Below is a small trained network, with its code and all its weights. Each question gives an input and a target symbol and asks what happens when units are switched off, that is, made to give their printed mean instead of their output.

import numpy as np


def w(rows, s, z=0):
    codes = np.array(rows[::2]) - 128.0
    scale = np.full(codes.shape[1], s)
    scale[-1] = z or s
    return codes * scale


def norm(h):
    return h / np.sqrt((h * h).mean(-1, keepdims=True) + 1e-5)


def softmax(a):
    e = np.exp(a - a.max(-1, keepdims=True))
    return e / e.sum(-1, keepdims=True)


def log_softmax(a):
    a = a - a.max(-1, keepdims=True)
    return a - np.log(np.exp(a).sum(-1, keepdims=True))


def net(x, mask):
    ids = ['ΛΦβγεζηθμστ'.index(c) for c in x.split()]
    T = len(ids)
    res = E[ids] + P[:T]
    u = 0
    for l in range(2):
        r = norm(res)
        for j in range(3):
            rows = slice(4 * j, 4 * j + 4)
            q, k, v = (r @ M[l][rows].T for M in (Q, K, V))
            z = softmax(np.where(np.tri(T) > 0, q @ k.T / 4**0.5, -1e9)) @ v
            o = O[l][rows]
            res = res + np.where(mask[u + j], z, o[:, -1]) @ o[:, :-1]
        u += 3
    return log_softmax(norm(res)[-1] @ U[:, :-1].T + U[:, -1])


Q, K, V, O = {}, {}, {}, {}
E = w([
[61,132,147,190,84,142,119,178],'Λ',
[127,105,129,125,79,106,137,144],'Φ',
[136,139,134,83,83,119,108,133],'β',
[136,157,104,158,161,143,166,177],'γ',
[196,5,128,182,158,39,123,88],'ε',
[153,68,143,156,128,134,113,161],'ζ',
[96,109,74,112,93,148,120,119],'η',
[121,69,150,96,99,135,108,93],'θ',
[135,156,113,96,93,193,83,141],'μ',
[156,172,130,130,140,172,32,92],'σ',
[95,175,126,139,144,109,115,74],'τ',
],0.026)
P = w([
[115,82,28,153,2,73,46,159],'0',
[79,116,139,131,81,95,51,151],'1',
[109,112,109,161,70,110,64,144],'2',
[189,174,77,145,54,133,92,123],'3',
[136,124,126,140,90,102,128,133],'4',
[138,125,167,120,94,114,117,124],'5',
[190,109,132,158,66,115,153,97],'6',
[178,173,100,106,79,152,149,105],'7',
[170,140,162,108,102,147,137,92],'8',
[128,136,131,99,123,140,171,113],'9',
[162,121,163,110,145,130,158,99],'10',
[151,117,153,109,137,160,198,98],'11',
[168,128,194,99,151,158,152,79],'12',
[173,111,178,124,112,119,196,110],'13',
],0.0096)
Q[0] = w([
[83,80,115,128,164,185,106,176],'0.h1',
[154,183,169,130,19,211,127,115],'0.h1',
[173,48,123,92,120,118,124,180],'0.h1',
[173,175,107,186,150,172,167,117],'0.h1',
[136,14,36,59,63,155,57,177],'0.h2',
[111,30,129,89,129,208,109,137],'0.h2',
[57,174,113,196,253,173,152,163],'0.h2',
[133,145,105,163,178,255,167,177],'0.h2',
[89,166,188,144,105,133,106,138],'0.h3',
[94,188,84,121,211,161,131,56],'0.h3',
[105,61,113,106,97,146,44,90],'0.h3',
[205,36,123,137,151,207,177,85],'0.h3',
],0.0076)
K[0] = w([
[65,174,88,123,119,84,85,110],'0.h1',
[116,144,142,118,178,170,152,60],'0.h1',
[61,108,92,127,141,74,187,106],'0.h1',
[112,118,186,157,101,102,84,156],'0.h1',
[129,95,119,66,107,248,168,135],'0.h2',
[166,130,109,113,109,225,127,133],'0.h2',
[118,180,89,146,128,58,65,141],'0.h2',
[140,84,130,84,105,87,84,180],'0.h2',
[137,195,162,133,120,159,138,141],'0.h3',
[144,211,110,111,175,86,110,108],'0.h3',
[136,97,192,137,73,113,53,112],'0.h3',
[136,135,131,177,103,104,129,165],'0.h3',
],0.011)
V[0] = w([
[208,254,170,141,155,162,150,8],'0.h1',
[118,159,185,137,102,70,62,103],'0.h1',
[131,92,108,170,155,121,57,96],'0.h1',
[168,121,215,154,165,106,131,106],'0.h1',
[100,86,60,93,162,188,122,77],'0.h2',
[79,127,56,177,152,69,150,124],'0.h2',
[71,141,157,155,121,26,173,88],'0.h2',
[159,114,125,147,96,159,99,191],'0.h2',
[90,200,94,109,147,102,59,128],'0.h3',
[180,116,110,67,220,138,153,171],'0.h3',
[130,158,99,83,131,178,201,184],'0.h3',
[90,118,139,127,174,175,101,186],'0.h3',
],0.0098)
O[0] = w([
[56,88,35,154,150,79,110,137,56],'0.h1',
[119,53,138,82,135,69,101,182,173],'0.h1',
[192,9,184,161,174,153,145,158,148],'0.h1',
[42,57,124,106,254,206,112,134,60],'0.h1',
[159,141,124,166,32,254,160,42,123],'0.h2',
[200,138,70,214,162,92,207,109,114],'0.h2',
[52,71,124,84,184,113,238,77,97],'0.h2',
[177,106,111,62,108,142,110,167,184],'0.h2',
[81,103,76,193,154,79,188,114,149],'0.h3',
[157,93,158,173,164,229,169,104,2],'0.h3',
[56,66,80,23,221,182,116,172,98],'0.h3',
[140,60,95,130,78,95,86,168,132],'0.h3',
],0.0073,0.012)
Q[1] = w([
[199,105,129,60,69,118,81,91],'1.h1',
[155,229,116,109,56,134,147,163],'1.h1',
[173,102,97,58,127,167,217,163],'1.h1',
[135,48,104,88,106,177,132,149],'1.h1',
[180,137,112,117,88,119,45,155],'1.h2',
[121,146,131,185,175,184,145,111],'1.h2',
[177,143,147,31,120,117,133,128],'1.h2',
[67,236,116,74,131,95,107,135],'1.h2',
[92,137,131,151,60,148,116,191],'1.h3',
[202,87,100,142,99,116,56,107],'1.h3',
[5,130,114,160,93,114,97,113],'1.h3',
[187,78,2,36,84,134,92,110],'1.h3',
],0.0089)
K[1] = w([
[17,102,150,154,182,134,70,105],'1.h1',
[109,135,88,145,87,142,101,115],'1.h1',
[158,119,186,129,125,86,80,174],'1.h1',
[133,170,134,174,187,116,90,169],'1.h1',
[74,96,123,76,75,128,71,185],'1.h2',
[120,98,132,175,141,141,108,92],'1.h2',
[189,157,93,93,139,175,91,100],'1.h2',
[104,147,84,135,134,88,159,142],'1.h2',
[75,160,116,102,159,95,58,169],'1.h3',
[114,121,98,137,163,134,116,48],'1.h3',
[58,124,103,169,141,122,151,162],'1.h3',
[126,125,131,77,137,129,89,9],'1.h3',
],0.011)
V[1] = w([
[93,95,133,129,92,98,125,113],'1.h1',
[106,67,96,108,117,152,159,214],'1.h1',
[116,40,100,95,88,100,125,149],'1.h1',
[170,141,89,120,108,156,138,85],'1.h1',
[116,122,80,142,117,89,148,171],'1.h2',
[151,177,143,151,147,152,115,118],'1.h2',
[169,161,154,162,13,96,121,191],'1.h2',
[67,143,229,181,117,103,97,184],'1.h2',
[96,138,116,110,149,153,129,107],'1.h3',
[247,106,70,73,82,122,58,86],'1.h3',
[227,146,111,123,181,101,63,109],'1.h3',
[63,165,118,116,180,141,73,117],'1.h3',
],0.011)
O[1] = w([
[59,198,153,114,158,136,161,96,148],'1.h1',
[193,243,176,61,147,166,161,149,121],'1.h1',
[183,167,84,102,154,223,181,81,149],'1.h1',
[121,53,77,85,148,187,102,166,126],'1.h1',
[143,120,97,159,187,202,114,107,148],'1.h2',
[78,96,24,125,166,102,117,161,121],'1.h2',
[82,11,89,194,164,146,186,163,252],'1.h2',
[146,3,78,148,94,110,127,141,169],'1.h2',
[179,87,128,163,81,153,217,135,94],'1.h3',
[163,230,155,92,192,106,134,51,173],'1.h3',
[170,113,115,166,248,136,44,94,133],'1.h3',
[224,79,115,168,77,7,64,103,93],'1.h3',
],0.0073,0.025)
U = w([
[100,161,130,21,131,18,121,136,105],'Λ',
[146,122,145,85,132,82,171,155,29],'Φ',
[33,213,105,188,164,41,111,76,139],'β',
[61,60,91,176,105,99,86,179,153],'γ',
[101,126,110,87,232,172,130,157,143],'ε',
[81,120,118,119,153,122,91,111,2],'ζ',
[105,97,196,102,83,139,114,43,133],'η',
[191,110,169,98,162,109,90,182,89],'θ',
[135,168,139,112,60,159,12,154,136],'μ',
[157,168,105,168,89,158,150,80,159],'σ',
[176,60,105,164,191,60,53,44,126],'τ',
],0.012,0.0051)

Each question gives the input, a string of symbols that net reads in full, and the target symbol t.
The units are the heads (4 rows each of Q, K, V and O). Each row of codes is followed by its name. A weight is (code - 128) times the scale printed after its matrix; where a second scale follows, it is the last column's (O and U).
mask holds one flag per head, layer by layer. A switched-off head (its flag False) gives its mean, the last column of its rows in O, instead of its output. The means were averaged over made-up inputs and are rounded, as every weight is.
A unit's drop is (log p(t) with every unit on - log p(t) with that unit switched off) / (log p(t) with every unit on - log p(t) with every unit switched off).
The circuit of an input: a set's keep is (log p(t) with only the set's units on - log p(t) with every unit switched off) / (log p(t) with every unit on - log p(t) with every unit switched off). Starting from all 6 units, units are removed one at a time, each time the one whose removal leaves the highest keep (on an exact tie, the one counted first), for as long as the keep stays at least 0.8.
circuit, biggest first: the units of the circuit, biggest drop first
most important unit: the unit with the biggest drop
heads that matter: for each layer, one digit per head in row order, 1 if its drop is at least 0.15 and else 0, layers parted by /
drop when u is switched off: that unit's drop, to one decimal
input Λ τ μ Λ ζ ζ Λ σ, target τ: circuit, biggest first => [1.h3]
input Λ β Λ γ Λ μ Φ Φ μ β β σ θ, target τ: heads that matter => 100 / 001
input θ σ μ, target τ: heads that matter => 100 / 001
input γ Λ γ Λ τ μ β ε β Λ τ β σ, target γ: circuit, biggest first => [0.h2, 0.h1, 1.h3]
input Λ Λ Λ Λ Λ Λ θ, target η: circuit, biggest first => [0.h2, 1.h1]
input β τ β η τ Λ Λ β Φ, target Λ: circuit, biggest first => [1.h1, 0.h1, 0.h3]
input γ β Λ Λ γ β Φ, target β: circuit, biggest first => [0.h1, 1.h3, 0.h2]
input μ μ Λ Λ Λ η σ μ η η τ β, target γ: heads that matter => 110 / 000
input Λ β ε ζ Φ β, target θ: circuit, biggest first => [0.h2, 0.h1]
input Λ γ Φ Λ θ Λ ε τ σ, target γ: circuit, biggest first => [0.h1, 1.h1]
input Λ Λ β Φ, target Λ: circuit, biggest first => [0.h2, 1.h3, 0.h1]
input μ Λ ζ β ε Λ μ Λ β μ Λ Λ θ β, target η: heads that matter => 010 / 000
input θ Λ μ Λ Λ η Φ, target σ: circuit, biggest first => [0.h2, 1.h3]
input Φ γ Λ μ τ β τ Λ η η ζ, target σ: most important unit => 0.h1
input σ ζ ε σ τ β η β Λ θ Λ μ β, target μ: heads that matter => 010 / 000
input θ τ Λ Λ β Λ τ μ, target γ: heads that matter => 111 / 001
input Λ η Λ Λ Λ η γ, target ε: heads that matter => 001 / 000
input ε γ Λ Φ η, target σ: heads that matter => 000 / 000
input Λ Λ Φ, target Φ: circuit, biggest first => [0.h2, 0.h1]
input Λ η Λ ε β, target ε: circuit, biggest first => [1.h3, 0.h1]
input μ γ η μ Φ β η β μ Λ τ β, target γ: heads that matter => 110 / 001
input Λ θ ε Φ, target η: circuit, biggest first => [0.h2, 0.h1, 0.h3]
input Λ Λ ζ η Φ θ, target η: heads that matter => 000 / 000
input β τ Λ β μ Λ Λ Φ ε Λ Λ θ σ η, target τ: heads that matter => 100 / 001
input η β β τ Λ β μ Λ μ Λ β η, target σ: most important unit => 1.h1
input τ β Λ σ Λ Λ γ τ μ, target γ: heads that matter => 101 / 001
input η μ Λ ζ, target μ: drop when 1.h2 is switched off => 0.0
